In the rows, zero is written as 128.
Each row has a class, written after it.
[117  62 127 131 155  47 150  89 170 147 115 105 168 165 102  84 144 112
 134 104 128 150 137 153 167 148 115 102 144 161 112 123 152 138 145 143
  75 109 175 164 158 141 165  92 112  88  98 131 134 101 108 110  93 135
 124 151 143  55  83 157  96 213 150 116 120 103 153  99 117 157 120 161
 163 186 126 123 139 118 140 154  80 101 150 106 143 132 116 164 171 119
  50 204 195  28  88 127 105  57 139 134 192 131  91 119 144 166  95 160
 143 141 150]
V
[108  67 137 161 172 142 142  94 155 136 131  96 164 186 137 131 151 102
 130 134 118 172 161 106 194 105 115 125 139 147 140  96 106 119 137  98
  97  94 155 158 139 119 153 118  94 103 141 139  64  80 178 143 150 130
 148 135 139 150 102 120 113 227 157 135 153 133 113 151 121 128 116 114
 125 141 129 129 138 161 111 140  98  97 108  86 111 162 132 101 157 122
  69 129 155 119  79 149 140 176 142 124 178  83 159 112 169  84 119 116
  91 134 109]
Y
[115  90 126 117 139  77 143 103 146 142 119 108 151 154 114 101 142 113
 135 118 110 141 142 143 157 129 113 119 146 147 110 124 145 129 137 140
 104 109 151 159 143 135 130 106 122 106 102 127 137 116 116 111 114 131
 126 143 140  95 113 135 103 182 140 122 126 114 141 116 107 152 115 142
 136 161 131 117 138 124 137 144 103 113 149 119 141 126 125 157 150 125
  81 166 165  75 102 123 113 110 127 134 174 120 115 122 138 144 110 142
 130 126 137]
V
[ 97  74 147 161 169 129 145 100 149 142 133 137 165 161 135 143 154  93
 151 134 125 164 165 118 189 110 106 120 139 151 145  65  87 109 112 101
  97 122 163 148 134 127 141 121  95  94 130 134  62  59 173 135 157 127
 145 142 111 155  98 116 131 211 149 131 166 131 113 159 111 119 134 119
 159 170 131 132 130 168 106 151  91 102 108  90 114 150 131  99 147 116
  69 120 134 117  92 174 130 175 156 123 171 102 165 107 147 100 118 115
  89 128 110]
Y
[143  54 127 136 138 117 151 135 146 151 116  74 142 144 107  98 127 117
 135 120 127 177 184 126 175 131 121 117 142 141 114 132 117 141 147 127
 117  82 150 157 134 117 113 130 131 119 110 122  92 110 156 106 141 128
 136 143 143 117 118 115 112 196 137 122 125 118 149 132 110 156  83 118
 107 137 142 108 124 132 135 111 100  93 126 107 113 121 150 119 143 113
  82 154 164  92  94 134 120 132 112 119 156 106 137 138 148 105 130 125
 141 105 125]
Y
[113  42 130 108 154  72 150  83 168 150 111 106 181 199 116  97 153 101
 141 114 109 143 151 140 166 114 114 117 157 164 121 109 152 118 148 137
  80  77 164 163 151 142 157  95 106  78 101 141 127  99 111 111 106 124
 129 152 144  66  84 146  88 237 157 119 141 109 123 118 114 146 101 160
 158 186 140 116 150 125 136 175  96 116 164  89 161 141 130 157 170 123
  34 179 197  74  74 123 106 110 137 137 210 126 119 112 159 149  92 143
 115 142 144]
V
[101  51 129 146 162 158 129 123 153 137 131 128 144 166 130 114 122 109
 145 121 158 190 184 109 175 157 107 112 130 151 136  98  72 128 122 107
 113 112 175 147 131 113 165 150 113  98 145 148  59  74 152 134 143 119
 136 133 132 108 111 128 124 211 137 127 155 112 128 162 121 134 109 146
 127 154 117 140 123 150 135 118  89 100 110  95  92 143 129  71 151 128
  80 147 119 100  90 157 138 124 145 114 150 123 161 111 156 108 126 124
 116 121 124]
Y
[123  86 140 181 142 102 137 123 146 144 121 125 142 109 105 127 139 115
 146 119 136 158 163 135 158 132 120 103 140 145 129  88 107 136 116 119
 100 145 162 126 129 135 126 128 123 123 111 117  91  91 161 123 140 133
 130 142 106 129 120 133 144 164 134 125 138 127 154 115 107 139 146 116
 145 156 116 132 109 135 115 118  91  94  99 110 105 132 131 111 138 108
  99 149 141  93 124 167 125 108 135 129 137 125 115 140 134 141 135 139
 134 124 122]
Y
[122  59 126 120 130  30 169  92 168 139 110 112 174 192 107 102 160 114
 149 102 131 153 162 148 157 121 101 106 171 165  75 122 141 108 152 133
  81  78 156 144 115 151 169  97 105  86 104 131 125  98 120 107 101 101
 115 149 129  36 103 171  85 225 149 113 146 101 151  93  98 138 103 179
 182 189 146 121 140  92 140 166  95 129 174  88 164 159 123 165 176 121
  36 177 203  79  68 128 109  66 128 139 200 140 128 134 135 182 105 150
 130 134 140]
V
[133  76 146 172 160 101 147 117 154 151 124  86 153 120 114 120 149 109
 141 133 102 167 167 131 200 101 120 115 138 131 128 105 123 143 119 122
 103 114 156 156 146 128 108 127 122 126  97 106  77  98 181 119 157 148
 149 148 120 172 109  97 129 191 141 127 120 127 152 138 106 148 119  84
 123 143 126 110 111 153 107 127  80  84 103 111 114 128 147 116 136 102
  81 140 156  89 102 164 118 162 126 128 166  85 132 140 151 104 133 120
 122 122 116]
Y
[119  50 115 112 125  60 155 106 144 152 106 101 163 177 104  97 148 100
 155 106 108 150 164 144 151 125 111 113 165 160  83 132 139 111 153 142
  99  82 152 172 124 134 124 103 129  89 100 135 141 101 104  90 107 114
 105 148 141  45 113 153  90 215 146 114 145 116 141 103  87 149  94 160
 149 171 154 113 146  98 149 151 107 107 170  95 144 131 135 169 160 110
  56 174 194  83  80 114 116  88 115 110 194 134 124 129 127 150 108 148
 140 114 143]
V
[119  43 116 108 137  54 164 102 160 152 100  86 159 182 102  77 135 115
 138 107 116 161 171 146 170 139  95 110 158 157  89 136 144 126 157 148
  98  69 163 170 135 131 150 110 124  89  97 133 135 111 111  90 104 119
 117 147 149  38 110 161  77 230 144 116 132  95 158 106 101 161  81 170
 146 179 146 111 139 107 156 143  92 110 166  94 145 130 133 164 169 120
  44 191 198  54  75 107 104  68 122 131 197 127 119 140 138 159 108 143
 149 119 146]
V
